Below is a small trained network, with its code and all its weights. Each question gives an input and a class and asks what happens when units are switched off, that is, made to give their printed mean instead of their output.

import numpy as np


def w(rows, s, z=0):
    codes = np.array(rows[::2]) - 128.0
    scale = np.full(codes.shape[1], s)
    scale[-1] = z or s
    return codes * scale


def f(y):
    return y / 2 * (1 + np.tanh(0.7978845608 * (y + 0.044715 * y**3)))


def log_softmax(a):
    a = a - a.max(-1, keepdims=True)
    return a - np.log(np.exp(a).sum(-1, keepdims=True))


def net(x, mask):
    res = np.array(x, float).reshape(1, 8) / 4 @ E
    y = f(res @ A[0][:, :-1].T + A[0][:, -1])
    res = res + np.where(mask, y, B[0][:, -1]) @ B[0][:, :-1]
    return log_softmax(res[-1] @ U[:, :-1].T + U[:, -1])


A, B = {}, {}
E = w([
[158,115,141,108,139,145,125,108,57,157,74,113],'x0',
[55,183,73,80,129,30,100,190,128,138,49,126],'x1',
[97,195,64,112,69,254,133,196,164,209,213,177],'x2',
[137,103,69,160,193,152,236,67,112,31,118,195],'x3',
[227,174,164,91,91,135,6,173,132,34,141,166],'x4',
[101,47,35,81,62,184,86,55,66,123,80,208],'x5',
[184,63,136,145,199,108,159,225,106,123,149,127],'x6',
[95,97,183,188,52,79,110,110,249,155,72,195],'x7',
],0.0077)
A[0] = w([
[156,100,118,157,159,209,207,99,183,129,114,119,133],'neuron 1',
[176,127,163,107,151,118,126,130,113,93,155,91,205],'neuron 2',
[137,97,227,169,175,36,137,204,174,175,132,143,147],'neuron 3',
[55,201,38,66,192,122,187,188,141,149,182,118,154],'neuron 4',
[180,164,209,127,116,95,79,171,216,97,147,109,217],'neuron 5',
[130,123,138,125,158,85,223,173,162,132,134,65,222],'neuron 6',
[129,57,154,118,157,14,126,55,70,53,22,109,145],'neuron 7',
[112,117,119,143,147,213,175,80,16,116,176,70,169],'neuron 8',
[155,210,129,108,71,102,86,103,187,90,164,109,175],'neuron 9',
[92,110,176,134,73,63,83,104,106,129,43,141,253],'neuron 10',
[76,114,100,111,70,148,143,133,159,159,137,172,208],'neuron 11',
[160,78,108,114,150,151,126,115,57,138,138,69,167],'neuron 12',
[172,153,118,108,69,176,2,180,155,82,155,141,173],'neuron 13',
[43,183,94,86,123,81,147,145,164,185,139,111,163],'neuron 14',
[154,88,94,135,142,198,176,96,114,106,183,188,172],'neuron 15',
[47,129,105,130,76,133,104,135,175,234,87,162,126],'neuron 16',
[96,89,154,164,102,182,216,63,208,73,126,222,181],'neuron 17',
],0.0082,0.0045)
B[0] = w([
[149,83,120,146,100,126,189,100,122,189,175,113,176],'neuron 1',
[244,111,134,100,160,142,60,135,148,182,129,133,183],'neuron 2',
[186,81,96,173,130,44,109,177,179,69,163,68,213],'neuron 3',
[71,155,109,176,186,186,169,206,122,97,182,159,213],'neuron 4',
[164,147,195,139,152,50,96,160,211,171,126,131,219],'neuron 5',
[143,69,120,167,189,92,163,160,118,109,173,125,204],'neuron 6',
[146,163,48,119,189,54,114,54,61,113,69,178,248],'neuron 7',
[168,126,118,73,189,207,160,72,91,173,181,77,218],'neuron 8',
[126,189,186,130,135,133,130,87,165,161,115,153,185],'neuron 9',
[120,154,131,101,130,76,126,62,75,92,11,99,201],'neuron 10',
[72,94,147,161,62,177,147,118,161,91,72,120,188],'neuron 11',
[163,121,104,65,155,157,88,137,120,90,139,99,187],'neuron 12',
[108,182,170,66,78,159,41,189,158,170,128,224,217],'neuron 13',
[73,148,154,208,177,158,141,133,99,76,71,108,192],'neuron 14',
[140,85,92,107,69,160,166,138,138,229,148,140,202],'neuron 15',
[113,152,198,141,37,180,147,92,116,2,102,38,200],'neuron 16',
[90,99,99,187,90,115,201,60,179,203,99,160,205],'neuron 17',
],0.0087,0.014)
U = w([
[130,38,55,187,68,165,225,70,171,229,137,155,46],'0',
[96,117,203,142,23,170,117,98,128,43,36,10,73],'1',
[234,101,92,17,212,212,129,111,58,166,206,30,173],'2',
[157,157,11,118,211,16,88,55,41,92,51,186,219],'3',
[19,167,84,232,227,177,186,209,121,90,171,135,122],'4',
[171,223,243,129,132,84,13,160,217,194,113,200,188],'5',
[254,45,119,200,198,13,86,210,196,117,168,41,7],'6',
[146,86,71,52,56,229,29,245,85,152,156,241,126],'7',
],0.0068,0.0015)

Each question gives the input, the list of numbers given to net, and the class t.
The units are the neurons (one row each of A and B). Each row of codes is followed by its name. A weight is (code - 128) times the scale printed after its matrix; where a second scale follows, it is the last column's (A, B and U).
mask holds one flag per neuron, in row order. A switched-off neuron (its flag False) gives its mean, the last column of its row in B, instead of its output. The means were averaged over made-up inputs and are rounded, as every weight is.
A unit's drop is (log p(t) with every unit on - log p(t) with that unit switched off) / (log p(t) with every unit on - log p(t) with every unit switched off).
The circuit of an input: a set's keep is (log p(t) with only the set's units on - log p(t) with every unit switched off) / (log p(t) with every unit on - log p(t) with every unit switched off). Starting from the 12 units with the biggest drops (on a tie, the unit counted first), units are removed one at a time, each time the one whose removal leaves the highest keep (on an exact tie, the one counted first), for as long as the keep stays at least 0.8.
units of the circuit, in order: the units of the circuit, biggest drop first
most important unit: the unit with the biggest drop
k most important neurons: the k neurons with the biggest drops, biggest first
drop when u is switched off: that unit's drop, to one decimal
input [2,0,1,3,0,-1,-7,-3], class 2: most important unit => neuron 8
input [8,6,-4,-2,8,-3,-4,-3], class 5: 2 most important neurons => (neuron 13; neuron 5)
input [6,8,4,-4,-7,-3,-1,1], class 4: 2 most important neurons => (neuron 4; neuron 14)
input [6,2,7,-2,8,-1,1,-5], class 5: units of the circuit, in order => (neuron 9; neuron 5)
input [3,-8,-8,-8,8,8,3,-1], class 5: 4 most important neurons => (neuron 13; neuron 5; neuron 2; neuron 6)
input [-7,-1,-5,-4,-8,1,2,7], class 1: 2 most important neurons => (neuron 16; neuron 10)
input [2,3,7,8,6,-1,-3,8], class 0: 4 most important neurons => (neuron 17; neuron 11; neuron 2; neuron 12)
input [-2,2,0,1,-8,4,-1,-7], class 2: 3 most important neurons => (neuron 8; neuron 12; neuron 17)
input [1,6,-1,8,7,-7,0,-1], class 6: 2 most important neurons => (neuron 13; neuron 6)
input [6,7,1,-6,0,-7,0,7], class 6: 3 most important neurons => (neuron 3; neuron 5; neuron 6)
input [-6,-1,-6,5,5,8,-1,-8], class 2: 4 most important neurons => (neuron 8; neuron 15; neuron 10; neuron 12)
input [-7,0,0,-1,6,-4,6,-4], class 5: 3 most important neurons => (neuron 13; neuron 9; neuron 5)
input [7,-7,-7,6,0,-4,4,6], class 3: 2 most important neurons => (neuron 7; neuron 17)
input [1,-4,-1,4,8,4,6,5], class 5: units of the circuit, in order => (neuron 13)
input [-8,8,-1,-8,-1,-4,-2,3], class 1: 2 most important neurons => (neuron 16; neuron 14)
input [-6,6,-3,2,-4,5,-8,8], class 1: drop when neuron 11 is switched off => 0.0
input [-8,-4,2,2,0,-3,-5,-4], class 0: drop when neuron 17 is switched off => 0.1
input [0,4,-1,7,-7,4,1,-7], class 2: drop when neuron 8 is switched off => 0.6
input [6,6,8,-3,2,-1,-1,-2], class 4: drop when neuron 15 is switched off => 0.1
input [-2,2,6,4,8,-8,4,-3], class 5: most important unit => neuron 13
